Small tables with named rows and columns. After each table, cells are looked up by row and column.

Table kazez
columns: loru, devugu, bofogip, garase, das
tib: [-1.94, -2.96, 0.48, -3.58, -0.44]
nop: [-1.71, -2.30, -1.99, -0.25, -0.82]
bok: [-0.66, 4.86, -5.47, 2.05, -1.07]
kolim: [6.95, -5.10, 3.52, -6.79, -2.49]

kolim, garase -> -6.79
tib, garase -> -3.58
bok, das -> -1.07
nop, devugu -> -2.30
bok, loru -> -0.66
tib, loru -> -1.94
tib, bofogip -> 0.48
tib, devugu -> -2.96
kolim, das -> -2.49
tib, das -> -0.44

sudu.csv
,kasel,dilus,gis,rov,digape
fuzok,73,86,40,134,162
takof,207,37,48,52,22
kob,190,32,52,51,58
zura,70,114,80,104,142
bivutos,207,55,93,90,7
vetukil,184,84,136,117,22
nuvol,77,79,40,147,166

gis of bivutos is 93
kasel of nuvol is 77
dilus of nuvol is 79
gis of takof is 48
dilus of takof is 37
kasel of bivutos is 207
rov of nuvol is 147
digape of kob is 58
kasel of kob is 190
dilus of kob is 32
rov of vetukil is 117
dilus of vetukil is 84
digape of nuvol is 166
rov of takof is 52
Row with the largest digape: nuvol

lefe =
,nar,kazazad,kar,lato,pev
kera,-4569,-5332,-1600,-4705,-7804
luso,2459,5699,3170,-956,-4116
mupob,-7903,-3036,2200,-1181,-808
zug,-4337,-3442,-1851,-15,-884
nefute,1723,-213,-12,-1068,2564
podapu,-3604,-1584,1885,3910,1110
sibubu,-4541,-6800,-2328,119,-3831
buk,7234,9125,-618,-1731,-2848

kera, lato => -4705
zug, lato => -15
luso, lato => -956
mupob, nar => -7903
sibubu, pev => -3831
luso, kazazad => 5699
sibubu, nar => -4541
zug, kazazad => -3442
zug, kar => -1851
buk, pev => -2848
luso, kar => 3170
nefute, lato => -1068
buk, lato => -1731
sibubu, kazazad => -6800
buk, nar => 7234
sibubu, kar => -2328
sibubu, lato => 119
podapu, lato => 3910
nefute, nar => 1723
kera, nar => -4569
Row with the largest kazazad: buk

lolu
         rad  tid  lud  sem  nusubop  sasuga
bup      101  108  158  108      143     154
lav      210  112  136  179       88     140
vab      133  127   26  113       47     145
lar      103  118  110  113       92     100
tiz      126  143  118  133      125      96
nisad     83  119   61  146       96     120
mur      128  119   57  126       83     127
zik      110  118   63   95       73     136
demipab  112  130  123   95      109     152
timoraz  105  117  104  124      107     145

What is the sem of zik in lolu?
95
What is the sasuga of mur in lolu?
127
What is the tid of mur in lolu?
119
What is the lud of vab in lolu?
26
What is the sem of nisad in lolu?
146
What is the nusubop of bup in lolu?
143
What is the sem of lav in lolu?
179
What is the sasuga of demipab in lolu?
152
What is the nusubop of timoraz in lolu?
107
What is the rad of lar in lolu?
103
What is the nusubop of zik in lolu?
73
What is the tid of zik in lolu?
118
What is the lud of demipab in lolu?
123
What is the tid of demipab in lolu?
130
What is the lud of lav in lolu?
136
What is the lud of lar in lolu?
110

magavo
fields: pesibup, lus, petiga, nodugu
nefomi: [73854, 57662, 57662, 37254]
nikudez: [76965, 12581, 36723, 32254]
lebopo: [61611, 47988, 59632, 57662]

What is the pesibup of nikudez in magavo? 76965
What is the pesibup of nefomi in magavo? 73854
What is the lus of lebopo in magavo? 47988
What is the pesibup of lebopo in magavo? 61611
What is the lus of nikudez in magavo? 12581
What is the petiga of lebopo in magavo? 59632
What is the nodugu of lebopo in magavo? 57662
What is the nodugu of nikudez in magavo? 32254
What is the petiga of nikudez in magavo? 36723
What is the nodugu of nefomi in magavo? 37254
What is the lus of nefomi in magavo? 57662

Table nir
           gak  pavid    kot  kotap    lig   lavi    mes  fitener   bilo   tuzu
tesa     -4624  -1711   -913  -4008   1390    447   -851    -2053  -1556  -2567
zigeme   -3841    469    866   -701    127  -2638   5127      609    657    651
razepo    3121  -3832   -164  -6074   -727   4831  -3881    -1805   7553  -2619
sebufi     726  -6353   6493   3476  -3573   -674  -3923    -2483  -7159  -1373
gomifep   3406  -1554  -1429  -2656  -2233   1415   -304       59   1290  -2645
leb       4475  -5306  -3525  -6013  -1368   4557  -3397    -2088   7821   -480
kig       4900  -2111  -1165  -4695   1539   5373  -2270    -2025   3708  -3924
lupuro   -1121  -7362   4146   4453  -2724   1494  -3474    -3450  -7271  -1979
gidebi    2288  -1833   3211   1243  -3804    273  -2004      474  -4006    716
funati    6178  -6477  -4221  -8249   1405   7363  -2358    -2506   7910   -673
zifavoz  -5400    248  -2158   -269   2933  -3842   1870    -1157   1478  -4217
tov      -2846   3264  -1972    803   1627  -8071   6823    -3207    104  -3743
nis      -6312   1099  -4742   2375   2517  -9477   7520    -3263    977  -4743

lig of tesa = 1390
lig of kig = 1539
pavid of nis = 1099
fitener of zifavoz = -1157
pavid of zifavoz = 248
tuzu of zifavoz = -4217
bilo of zifavoz = 1478
bilo of sebufi = -7159
lavi of leb = 4557
pavid of gomifep = -1554
lavi of tesa = 447
kotap of gidebi = 1243
gak of tesa = -4624
bilo of lupuro = -7271
fitener of zigeme = 609
kot of razepo = -164
lig of zifavoz = 2933
Row with the largest pavid: tov

motad =
            lil   fulug     tum     gak    buke  sabilam  tefema   gonez
sot      34.662  39.804  30.281  36.015  35.520   34.920  28.371  57.243
raboda   36.378  39.005  32.960  31.201  34.355   41.350  28.340  42.201
pud      66.379  39.288  32.311  35.471  66.154   52.566  30.259  37.133
tolagi   36.545  39.941  37.279  33.586  34.674   41.485  34.186  40.572
meguko   35.973  40.102  37.980  33.957  34.201   41.129  35.241  40.677
remal    24.440  40.387  35.781  37.129  24.916   30.894  35.055  56.744
venog    32.862  53.765  68.054  64.622  33.401   38.195  75.921  42.912
ser      67.498  40.310  31.413  35.803  66.549   53.851  28.570  36.793
gam      37.159  53.773  69.087  64.141  37.127   41.008  76.957  38.738
pupemit  67.657  40.844  33.050  36.491  66.584   54.208  30.498  35.581
kal      36.777  41.717  41.625  36.581  34.837   42.141  39.490  38.561
buna     60.623  48.069  54.228  52.566  60.862   52.222  56.795  31.935
fen      35.853  39.206  34.953  32.183  34.248   40.770  31.234  42.196
feneg    32.322  38.642  34.598  31.843  30.930   38.365  31.208  44.698

gam, gak: 64.141
sot, lil: 34.662
venog, sabilam: 38.195
feneg, buke: 30.930
meguko, gak: 33.957
fen, sabilam: 40.770
remal, gonez: 56.744
gam, tefema: 76.957
pud, tum: 32.311
meguko, sabilam: 41.129
sot, gonez: 57.243
gam, gonez: 38.738
pupemit, lil: 67.657
pud, tefema: 30.259
buna, tefema: 56.795

Table fumuza
cols = dasa, defodi, kise, kib, bozivo
tem: [885, 665, 508, 541, 508]
mezen: [410, 446, 738, 203, 486]
revosas: [807, 428, 508, 260, 460]
luv: [613, 338, 630, 701, 224]
sebidul: [688, 311, 550, 576, 215]
zaf: [508, 260, 630, 462, 225]
rar: [234, 316, 471, 508, 508]

What is the defodi of zaf in fumuza?
260
What is the dasa of revosas in fumuza?
807
What is the kib of rar in fumuza?
508
What is the defodi of sebidul in fumuza?
311
What is the bozivo of tem in fumuza?
508
What is the kib of sebidul in fumuza?
576
What is the defodi of mezen in fumuza?
446
What is the bozivo of zaf in fumuza?
225
What is the defodi of revosas in fumuza?
428
What is the dasa of luv in fumuza?
613

bof.tsv
	dusuke	roro	pul
lavubo	89	142	215
vem	184	26	174
suza	176	208	189
zab	141	85	204
lag	191	172	83
fop	163	234	145
vutovop	174	217	116
zakol	57	171	217
gom	158	158	224
ruf	139	243	114
mes	244	106	219
fabu	189	200	108

What is the dusuke of mes in bof? 244
What is the pul of vem in bof? 174
What is the roro of zab in bof? 85
What is the dusuke of gom in bof? 158
What is the pul of suza in bof? 189
What is the roro of suza in bof? 208
What is the pul of fop in bof? 145
What is the dusuke of zab in bof? 141
What is the dusuke of ruf in bof? 139
What is the dusuke of vutovop in bof? 174
What is the roro of fabu in bof? 200
What is the roro of vutovop in bof? 217
What is the roro of lavubo in bof? 142
What is the dusuke of vem in bof? 184
What is the roro of mes in bof? 106

kavusi:
,vad,kugaz,mamagen,nof,purolu,nidolen,neru
pepegit,0.3,0.4,0.4,0.2,0.6,0.1,0.6
lesibe,0.2,0.5,0.4,0.7,0.6,0.8,0.4
bute,0.3,0.6,0.8,0.1,0.3,0.4,0.4

mamagen of pepegit: 0.4
nof of bute: 0.1
purolu of bute: 0.3
nof of pepegit: 0.2
mamagen of lesibe: 0.4
vad of pepegit: 0.3
nidolen of bute: 0.4
Row with the largest kugaz: bute

Table kufu
	laken	pasaru	fazuman	luz	fomo
zeg	0.009	0.247	0.429	0.246	-0.151
pulo	-0.121	0.423	0.596	0.296	-0.087
seve	0.443	0.267	0.462	0.362	-0.679

pulo, laken -> -0.121
zeg, pasaru -> 0.247
zeg, fazuman -> 0.429
seve, fazuman -> 0.462
pulo, luz -> 0.296
seve, fomo -> -0.679
zeg, fomo -> -0.151
pulo, fazuman -> 0.596
Row with the largest fomo: pulo

baz.csv
,nebiv,teko,terin,beg,lifot,nikobe
bezikob,133,161,61,125,79,195
zul,137,118,188,179,163,146
kezitun,151,160,91,144,85,123
muk,148,153,74,192,61,156
vanol,127,132,129,147,113,175
bap,131,173,59,94,90,190
bute,118,118,107,192,85,155
gami,152,127,228,118,235,95

bap, lifot -> 90
bap, terin -> 59
kezitun, nebiv -> 151
bap, nikobe -> 190
kezitun, lifot -> 85
muk, nikobe -> 156
muk, lifot -> 61
vanol, nebiv -> 127
zul, terin -> 188
bap, nebiv -> 131
bute, nikobe -> 155

